Each row of numbers stands for one element and depends on some of the facts below. Use the named rows to name the rest.

Some rows with their names:
[-10  10  12  -6  57 -12  -1   8 -30 -15  -4 -17 -10 -12  -2   1  -9 -14
 -20  -6  17 -18  12  -7  19  17  30  26  -2  -9 -15  -4  -6   1  16  -9
  -5 -14  -6 -13  18   9   0   5   6 -22]: Z650
[-13 -24  18  -4 -21  -9   4  -6   5 -20  19  15 -11 -23   1 -19  -7  -9
 -16   9   1 -15  14  -5   0  -5  34  14  -6  18 -11  11  11   0  16 -13
  56 -16 -10 -20  20 -15  21  16  -8  -7]: Z467
[ 60 -19  -8  -6 -18  -8  16  -6   8 -10  -3  18   3  22  -1 -17  -8  60
 -12   2  16  16 -24  43   5  -6 -22  -2  14  -7 -19  -8  -8  28  75  -9
  13 -14 -11 -14  20  17  31  26  -2  39]: Z211
[-16 -21   5   9 -17  -5   2  -6  -1  -5  30  -8  -6 -25   5 -18   1 -11
   0 -13  13 -15  19  -8  -1  19  -5   2  -7   3   6   0  17 -15 -14 -11
  22 -14 -11 -15  19 -15  -7  -8  -7  -4]: Z443
[ -8 -22  -5  -1  -7  -7   1  -6  -9  12  21 -11  -9 -25   0 -18  -2 -13
 -17 -13   3 -17  26  -6   2   5  -9  19  -9   9  -3  -3  17  -1  -7 -12
  25 -14 -11 -16  18 -16  -8  -2  -7 -18]: Z214
[-19   6   9  -5 -10 -10   0  -4 -14  -9  35 -19 -12 -24  -1 -17 -11  -2
 -17 -13   2 -16  14  -6  -1  -5  -8  -4 -10   2  41  16  34 -22  -6  -9
  16 -14 -11 -19  20 -17  -9 -17  -8 -18]: Z65
[-16 -19  -9  -3 -19  -1   2  -4   2 -14  20  -9 -10 -23   0 -18  -7 -12
  10 -13   3 -15   4  -6  -1  -5 -12  -2  -8   5  24  16  24 -12 -21 -10
   8 -14 -11 -16  19 -16  -7 -15  -7  -6]: Z639
[ 45 -19 -11  -6  -9   5   2  -5 -26 -17  -7  38   1   4   0 -10  32 -14
   6 -12   2 -15 -21   2  19  -6 -13  30  -3  12 -13  -4  -4   5 -25  -8
 -11  -4  -5  -4  18 -12  -7   2   3 -17]: Z831
[ 27  18 -13  -6  -8  12  21  -3 -15  -4  -8 -15  -1   9   1 -17   4  36
  25  -3  16 -12 -23   1  21  -5 -23  -2  -6  -8 -15  -3  -6  35  28  10
 -13  -2  -7 -10  19  11   4  15  17  23]: Z111
[-20 -18  23   6   1 -11  -1  -6 -19   1  43 -20 -11 -27   0  -8 -10  -1
 -18 -13  14 -15  31  -8  -2  28   5  -3 -10  -6  20   3  28 -22  19 -10
  30 -14 -11 -17  20 -16  -9 -15  -9 -18]: Z881
[-15 -19  -8  -3 -19  -1   2  -3   3 -14  21  -9 -10 -24   0 -19  -6 -11
   8 -13   2 -15   4  -5   0  -5 -13  -2  -7   7  23  16  24 -13 -21 -10
   9 -14 -11 -17  19 -16  -7 -15  -7  -5]: Z835
[-15 -19  -9  -3 -19  -1   2  -4   3 -14  20  -8 -10 -23   0 -18  -7 -11
   8 -12   3 -15   4  -5   0  -5 -14  -2  -7   7  23  14  24 -13 -21 -10
   9 -14 -11 -17  18 -16  -8 -15  -7  -6]: Z973
[-15 -19  -9  -3 -19  -1   2  -3   3 -13  20  -9 -10 -23   0 -18  -6 -12
   9 -13   2 -15   3  -6   0  -5 -14  -2  -7   7  24  14  25 -13 -21 -10
   9 -14 -11 -16  19 -16  -8 -15  -7  -5]: Z90
[-15  31  -6  -6  27 -10   0   4 -28 -19  -4 -16 -10  10   0   8  -9  -9
 -18   3   3  -5 -11   3   0  -6   2  -2  -6  -7   5  -2  -5 -22 -20  18
 -12  -8  -4 -14  19  10  -7 -16   0 -19]: Z702
[  0 -12  -8  -5  -4  -8   1  -5 -27 -18  -5   1  -4  -2   5   6  -6  -6
 -15   3   4  -6 -21  -7   0   2 -20  23  -3  -8 -16  -5  -6 -11  -9  -8
 -12  -7   9  -4  18  26  14  -7  -2 -18]: Z577
[-15 -21   3   4 -18  -1   2  -6  -7 -11  16  -9 -10 -25  15 -18   3 -11
  -8 -12   7 -16  24  -8  -2  19   6  10  -8   8   3  12  19  -9  -7 -12
  30 -14 -10 -16  18 -15  -7   0  -8 -10]: Z663
[ 20 -16 -10   0 -13   2   2  -4 -11 -18  -6  34   1   8   7 -18  26 -15
  26   0   3 -15 -23  -5   1  -6 -15  17  16   5 -13  -4  -4  -2 -24  -9
 -12  -6   0  15  18  -8   3 -11   9  -2]: Z703
[  1  16   8  33   5  -4   2  -4   3 -12  22 -17  11  33  36 -15  27  -1
  -7  26   3   9 -21   0   0   0 -20  -2  16  -8 -17  -2  -4 -25   1  -9
 -12 -14   7  14  21  39  31 -15  -6   1]: Z876

How the elements are related:
Z731	kikol	Z344; Z786	kikol	Z301; Z573	kikol	Z449; Z720	kikol	Z144; Z499	kikol	Z411; Z194	kikol	Z610; Z596	kikol	Z506; Z90	kikol	Z460
Z274	kikol	Z123; Z282	kikol	Z206; Z426	kikol	Z538; Z310	kikol	Z859; Z861	kikol	Z962; Z663	kikol	Z338; Z200	kikol	Z96; Z315	kikol	Z233
Z96	kikol	Z876; Z40	kikol	Z35; Z233	kikol	Z573; Z340	kikol	Z90; Z383	kikol	Z118; Z678	kikol	Z457; Z144	kikol	Z973; Z409	kikol	Z48
Z296	kikol	Z663; Z160	kikol	Z34; Z734	kikol	Z789; Z363	kikol	Z40; Z933	kikol	Z535; Z60	kikol	Z658; Z856	kikol	Z780; Z761	kikol	Z71
Z604	kikol	Z845; Z34	kikol	Z703; Z404	kikol	Z829; Z538	kikol	Z404; Z541	kikol	Z410; Z535	kikol	Z613; Z196	kikol	Z108; Z835	kikol	Z89
Z606	kikol	Z795; Z73	kikol	Z465; Z449	kikol	Z577; Z639	kikol	Z596; Z260	kikol	Z569; Z693	kikol	Z979; Z71	kikol	Z831; Z508	kikol	Z650
Z525	kikol	Z315; Z658	kikol	Z702; Z650	kikol	Z110; Z671	kikol	Z426; Z254	kikol	Z130; Z338	kikol	Z321; Z507	kikol	Z493; Z211	kikol	Z554
Z457	kikol	Z228; Z214	kikol	Z282; Z151	kikol	Z65; Z494	kikol	Z211; Z468	kikol	Z541; Z514	kikol	Z129; Z975	kikol	Z718; Z236	kikol	Z965
Z15	kikol	Z468; Z111	kikol	Z151; Z322	kikol	Z639; Z185	kikol	Z194; Z727	kikol	Z786; Z65	kikol	Z697; Z474	kikol	Z593; Z555	kikol	Z109
Z994	kikol	Z294; Z39	kikol	Z835; Z962	kikol	Z340; Z911	kikol	Z363; Z89	kikol	Z794; Z831	kikol	Z214; Z467	kikol	Z720; Z410	kikol	Z223
Z689	kikol	Z674; Z401	kikol	Z154; Z653	kikol	Z938; Z921	kikol	Z209; Z913	kikol	Z111; Z718	kikol	Z373; Z48	kikol	Z896; Z789	kikol	Z250
Z294	kikol	Z79; Z321	kikol	Z274; Z554	kikol	Z731; Z973	kikol	Z409; Z794	kikol	Z637; Z564	kikol	Z254; Z613	kikol	Z654; Z938	kikol	Z768
Z477	kikol	Z833; Z876	kikol	Z727; Z460	kikol	Z802; Z577	kikol	Z401; Z829	kikol	Z200; Z109	kikol	Z114; Z702	kikol	Z310; Z123	kikol	Z323
Z301	kikol	Z689; Z79	kikol	Z761; Z687	kikol	Z891; Z344	kikol	Z856; Z206	kikol	Z508; Z116	kikol	Z474; Z998	kikol	Z95; Z648	kikol	Z478
Z647	kikol	Z160; Z64	kikol	Z73; Z114	kikol	Z960; Z951	fedri	Z604; Z960	fedri	Z144; Z960	fedri	Z116; Z960	fedri	Z69; Z19	fedri	Z761
Z19	fedri	Z913; Z154	fedri	Z693; Z154	fedri	Z319; Z499	fedri	Z348; Z499	fedri	Z164; Z194	fedri	Z214; Z194	fedri	Z637; Z596	fedri	Z881
Z282	fedri	Z71; Z426	fedri	Z340; Z663	fedri	Z975; Z663	fedri	Z829; Z663	fedri	Z404; Z745	fedri	Z604; Z802	fedri	Z116; Z35	fedri	Z913
Z340	fedri	Z95; Z340	fedri	Z604; Z678	fedri	Z761; Z678	fedri	Z19; Z144	fedri	Z410; Z144	fedri	Z211; Z144	fedri	Z951; Z144	fedri	Z921
Z409	fedri	Z95; Z409	fedri	Z401; Z409	fedri	Z410; Z296	fedri	Z468; Z296	fedri	Z745; Z296	fedri	Z207; Z478	fedri	Z781; Z478	fedri	Z994
Z478	fedri	Z596; Z118	fedri	Z975; Z118	fedri	Z457; Z734	fedri	Z876; Z933	fedri	Z376; Z933	fedri	Z236; Z933	fedri	Z671; Z319	fedri	Z780
Z319	fedri	Z933; Z319	fedri	Z962; Z761	fedri	Z35; Z761	fedri	Z338; Z348	fedri	Z89; Z95	fedri	Z64; Z95	fedri	Z569; Z196	fedri	Z89
Z196	fedri	Z123; Z196	fedri	Z211; Z196	fedri	Z876; Z222	fedri	Z960; Z222	fedri	Z207; Z693	fedri	Z514; Z693	fedri	Z116; Z693	fedri	Z426
Z795	fedri	Z420; Z795	fedri	Z477; Z569	fedri	Z639; Z658	fedri	Z467; Z650	fedri	Z975; Z650	fedri	Z596; Z254	fedri	Z689; Z338	fedri	Z35
Z69	fedri	Z678; Z69	fedri	Z404; Z323	fedri	Z164; Z965	fedri	Z761; Z211	fedri	Z678; Z211	fedri	Z761; Z211	fedri	Z965; Z211	fedri	Z35
Z457	fedri	Z95; Z457	fedri	Z35; Z214	fedri	Z315; Z151	fedri	Z493; Z468	fedri	Z876; Z236	fedri	Z426; Z420	fedri	Z214; Z727	fedri	Z613
Z727	fedri	Z211; Z358	fedri	Z960; Z555	fedri	Z569; Z555	fedri	Z921; Z552	fedri	Z965; Z994	fedri	Z118; Z89	fedri	Z493; Z110	fedri	Z123
Z467	fedri	Z761; Z410	fedri	Z95; Z410	fedri	Z555; Z410	fedri	Z604; Z410	fedri	Z404; Z891	fedri	Z144; Z891	fedri	Z525; Z891	fedri	Z881
Z653	fedri	Z110; Z653	fedri	Z731; Z653	fedri	Z478; Z921	fedri	Z678; Z921	fedri	Z457; Z129	fedri	Z653; Z129	fedri	Z727; Z789	fedri	Z663
Z789	fedri	Z348; Z789	fedri	Z564; Z781	fedri	Z467; Z571	fedri	Z979; Z571	fedri	Z262; Z164	fedri	Z222; Z164	fedri	Z781; Z164	fedri	Z951
Z794	fedri	Z110; Z794	fedri	Z89; Z564	fedri	Z144; Z613	fedri	Z211; Z477	fedri	Z678; Z477	fedri	Z95; Z876	fedri	Z123; Z876	fedri	Z194
Z577	fedri	Z671; Z443	fedri	Z340; Z262	fedri	Z338; Z109	fedri	Z795; Z109	fedri	Z802; Z465	fedri	Z781; Z465	fedri	Z358; Z881	fedri	Z569
Z116	fedri	Z493; Z780	fedri	Z975; Z493	fedri	Z64; Z647	fedri	Z410; Z647	fedri	Z211; Z64	fedri	Z35; Z951	donal	425; Z960	donal	298
Z506	donal	298; Z731	donal	145; Z223	donal	771; Z19	donal	286; Z154	donal	935; Z786	donal	935; Z573	donal	145; Z720	donal	425
Z499	donal	771; Z194	donal	145; Z596	donal	298; Z90	donal	425; Z637	donal	494; Z274	donal	771; Z282	donal	425; Z426	donal	771
Z310	donal	298; Z209	donal	771; Z896	donal	298; Z861	donal	771; Z663	donal	425; Z745	donal	286; Z200	donal	286; Z315	donal	425
Z802	donal	494; Z96	donal	935; Z40	donal	145; Z233	donal	145; Z35	donal	298; Z340	donal	425; Z383	donal	298; Z250	donal	771
Z678	donal	494; Z144	donal	298; Z409	donal	286; Z296	donal	425; Z478	donal	425; Z160	donal	425; Z118	donal	145; Z734	donal	145
Z363	donal	298; Z933	donal	494; Z60	donal	771; Z319	donal	425; Z856	donal	771; Z761	donal	771; Z604	donal	298; Z34	donal	298
Z404	donal	935; Z348	donal	286; Z538	donal	494; Z541	donal	935; Z376	donal	286; Z535	donal	286; Z845	donal	771; Z95	donal	771
Z196	donal	771; Z835	donal	425; Z222	donal	425; Z697	donal	286; Z606	donal	494; Z73	donal	771; Z449	donal	298; Z639	donal	425
Z260	donal	298; Z693	donal	771; Z71	donal	771; Z508	donal	425; Z525	donal	494; Z795	donal	425; Z569	donal	771; Z658	donal	286
Z650	donal	771; Z671	donal	425; Z254	donal	298; Z338	donal	935; Z768	donal	935; Z69	donal	494; Z323	donal	286; Z965	donal	298
Z507	donal	145; Z211	donal	494; Z457	donal	286; Z411	donal	145; Z214	donal	425; Z151	donal	425; Z494	donal	298; Z859	donal	286
Z468	donal	935; Z514	donal	771; Z130	donal	145; Z975	donal	145; Z236	donal	935; Z15	donal	298; Z108	donal	771; Z111	donal	494
Z322	donal	935; Z185	donal	771; Z420	donal	771; Z727	donal	298; Z65	donal	298; Z474	donal	145; Z358	donal	771; Z555	donal	935
Z207	donal	425; Z552	donal	145; Z994	donal	425; Z39	donal	935; Z962	donal	494; Z911	donal	771; Z89	donal	286; Z110	donal	425
Z831	donal	145; Z467	donal	425; Z410	donal	425; Z891	donal	145; Z689	donal	771; Z401	donal	771; Z653	donal	286; Z921	donal	425
Z913	donal	286; Z610	donal	425; Z718	donal	298; Z129	donal	771; Z48	donal	935; Z833	donal	298; Z789	donal	771; Z294	donal	494
Z321	donal	286; Z781	donal	298; Z571	donal	771; Z164	donal	286; Z554	donal	935; Z973	donal	425; Z794	donal	935; Z564	donal	494
Z613	donal	298; Z938	donal	298; Z477	donal	286; Z876	donal	286; Z460	donal	145; Z577	donal	286; Z703	donal	145; Z829	donal	286
Z443	donal	425; Z262	donal	771; Z109	donal	286; Z465	donal	286; Z702	donal	771; Z123	donal	298; Z654	donal	494; Z301	donal	494
Z979	donal	298; Z79	donal	935; Z687	donal	771; Z593	donal	935; Z373	donal	425; Z344	donal	298; Z881	donal	298; Z206	donal	286
Z116	donal	145; Z998	donal	298; Z780	donal	298; Z648	donal	145; Z493	donal	425; Z647	donal	425; Z228	donal	771; Z64	donal	494
Z674	donal	771; Z114	donal	935

Rows to name:
No name comes twice in this set of rows, the named rows included.
[ -4 -20 -10  34  -8  13  13  -9  10   2  -4   9  22  17  25  11  53 -13
  15 -12   1 -15 -13  -5  32  -6   6  52  -9  -9 -18  -4  12  -9 -23  -8
 -12 -17   7  32  19   0  11   4  -6 -20] -> Z116
[-19 -11  28   3  -7 -11  -1  -6 -20 -11  29 -20 -12 -26   1 -18 -11  -5
 -19   8   2 -16  32  -7  -2  17  17  -2  -9  12  11  16  28 -22  35 -11
  48 -15 -10 -20  21 -15  -9 -15  -9 -18] -> Z781
[-19 -13  23   5   0 -10  -1  -6 -20  -1  35 -20 -11 -27   1 -16 -10  -6
 -19 -10   4 -16  33  -8  -1  23   7  -2 -10   1  16  10  31 -23  24 -10
  35 -15 -11 -18  20 -15  -9 -15  -9 -18] -> Z596
[ 39 -21  -8  14  -4   6  14  -6  -5 -12  -2  17  15  10  20 -10  56 -13
   5  -1   2  -5 -15  -4  19  -1   0  33   8   4 -16  -5  -3 -22 -22 -10
 -10 -14  -8   3  19   9  29   4  -1 -18] -> Z734
[ 46 -19  -9  -7 -19  -8  24  -5 -10 -18  -7  13  -7  10   1 -17  -6  62
  -9  20  16  -2 -23  10  14  -4 -11   8  10  -7 -18  -4  -8  44  76  -8
  20 -13  -9 -15  20  21  31  48   6  28] -> Z678
[-20  -1  24  20   7 -10  -1  -6  -9  17  45 -21 -12 -26   1 -18 -10 -10
 -18 -10   3 -16  28  -7  -3  13 -14  -3 -11   4   6  -2  31 -23  26 -11
  33 -15 -10 -17  19 -15 -10 -17  -9 -18] -> Z960
[ -8 -22  -1  -3  -5  -9   1  -5  -6  11  27 -12 -10 -24  -1 -18  -7 -14
 -16 -14   3 -18  21  -6  11   2  -5  17  -8  -2  -2  -4  14   6  -7 -13
  20 -14 -12 -17  17 -16  -7  -1  -7 -18] -> Z282
[ -1 -19 -11  -5 -19  -8  24 -10   6 -12  -6  12  21   9   0  18  -8  66
  18 -13  32   6 -23  17  27  -7 -19  10  -7 -12 -18  -6  -7  64  50  16
 -11 -15 -10  14  20  -1   7  38   4  19] -> Z64
[-18 -18  43   2 -19 -13  -2  -6  -2 -17  38 -16 -14 -24  -2 -19 -14  -1
 -21  12   3 -15   5  -3  -4  -6  12  -3  -7  19   4  -3   9 -18  41 -13
  64 -16 -10 -20  21 -16  -8 -15  -9  -3] -> Z965
[-14   1 -10  31  19  -5   1  -9  -2  14   0 -17  12  26   9  12  16 -10
 -15 -12   2  -9 -17  -1  16  -7 -19  32  -9 -10 -18  -5  -4 -12  -5   7
 -13 -16   7  32  19  13  -5 -13  -6 -19] -> Z89
[ -8  -6 -10  -5 -18  11   4  -4 -24   3  -5 -11 -10 -19   6 -15  -9  18
 -10  -7  17 -14 -22  -8  -1  -1 -25  15  -7  -9 -16  -7  -6  22  42  -8
 -11  -5  11 -13  17  31   6  -6  -3   3] -> Z154
[ 30 -21  -5   8 -13  -6   6  -6  -8 -18  -5  38   5   5  15 -17  35 -13
   5   7   3  -9 -22  -5   2  -4   6  29  18   6 -16  -5  -5  -9 -22  -9
   2 -14  -1   6  19   3  20   8   1  -8] -> Z552
[-14  28 -11   3   8  14  50  -4   6 -18  -7 -16  -9  -1  21 -18  21  63
  65  27   7   0 -26  -6   0  -6 -21  -2   8  -7 -14  -4  -8  15  43  36
 -13 -14 -11  -2  18  15  34  -3  48  18] -> Z538

Now the same elements, written a new way:
Some rows with their names:
[-31 -16 -10  -3  -7 -16 -33  26 -12  -2   0  28  13   4]: Z71
[ -1 -33 -25 -13  -2 -35 -34   5  15  19 -21  21 -27   8]: Z761
[-40 -53 -13 -15  29  32 -10  -2 -26  -9   5 -25   2 -25]: Z79
[ 32 -35  -2  -7 -24 -12 -18  -6  15  34   0  -3 -10 -13]: Z35
[-30  10  -6  -7 -14 -15 -11  -1  -9   2  10  18  17  24]: Z861
[-29 -22  10  -6  -2   2   4 -10 -15   9  23  -2  19   0]: Z474
[-36  -4  -5   8  -7  44  47  -9 -23 -20  -5  36  -4  10]: Z319
[ -7  26   7  16  12  14 -22  -7  -9 -24 -20  24  11  -7]: Z859
[-34  39 -15  32   6  14 -21   0   4  -5 -14  22   5 -22]: Z206
[ -6  27 -21  -4  14  17  17 -29  16 -10 -41  27 -12   4]: Z409
[-28 -28   6   0  15  34   5 -22 -22   2  20 -28   9 -24]: Z48
[-16 -15  -2   7  16 -26  21 -10 -51  36   0 -16  22  -4]: Z194
[-11 -36  10 -18  -4   7  28 -24  15  16   1  13   0 -10]: Z118
[-37 -18  -1 -11  -7   1   1 -12 -18   7  28 -10  17   7]: Z648
[-29  -6  -7   3   9  19  32 -32   2  -5 -10  23 -26   8]: Z663
[-18 -10   3 -17  -8   0  -4  -4  -7   9  13  -3  35  -4]: Z363
[  6 -14  -1  30   2   6  18 -11 -34  12 -14  17 -30  -2]: Z493
[-25  -4  -9 -20 -11   0  -5  -6  -8  10  16 -11  33   5]: Z15

Name these rows:
No name comes twice in this set of rows, the named rows included.
[ 19  20 -29  16 -15   5 -42 -14   5   1 -12   3 -38  11] -> Z913
[-22  -6  -7  13   2  25  36 -20 -18  -4  -8  26 -19   9] -> Z443
[ 16 -17   1  -5 -29  -9   1   1  13  14  -7  38 -12   6] -> Z569
[ -7 -14 -11  11   1  13  25 -30   1   6 -12  21 -41   8] -> Z410
[-10 -22 -12  13  26  11  27 -24 -53  27  -1 -40   5 -23] -> Z468
[-21  32 -13   6   1  37  10  -1 -16 -29 -23  36  16   3] -> Z577
[  1 -16  -7 -18   2 -20  -2 -22  10  32  -4 -11   8  -4] -> Z613
[-26  -9  13   7  30   4  23 -41   7  -3 -17  21 -22   1] -> Z478
[-19  -5 -13  11   5  -2  -7 -33  -1   7   6   2 -40  16] -> Z467
[  0 -39  -5   2   6  20  -9 -38   2  19  17 -38 -26 -21] -> Z338
[ 38  45   4  25   7 -16   1 -36 -62  -4 -28  -5   5  20] -> Z876
[  4 -22 -12 -24 -22   4   6 -13  19  19   1   4   5  -1] -> Z881
[-53 -40  -9 -10 -15  46  62 -13 -32   3  32   3  10   3] -> Z933
[ -5 -18  -5  19 -12  19  -1 -16  -5   0   4  18 -41   7] -> Z639
[ -3 -25  -2 -23 -25  24  29   3   5   7  -4  24  29 -14] -> Z780

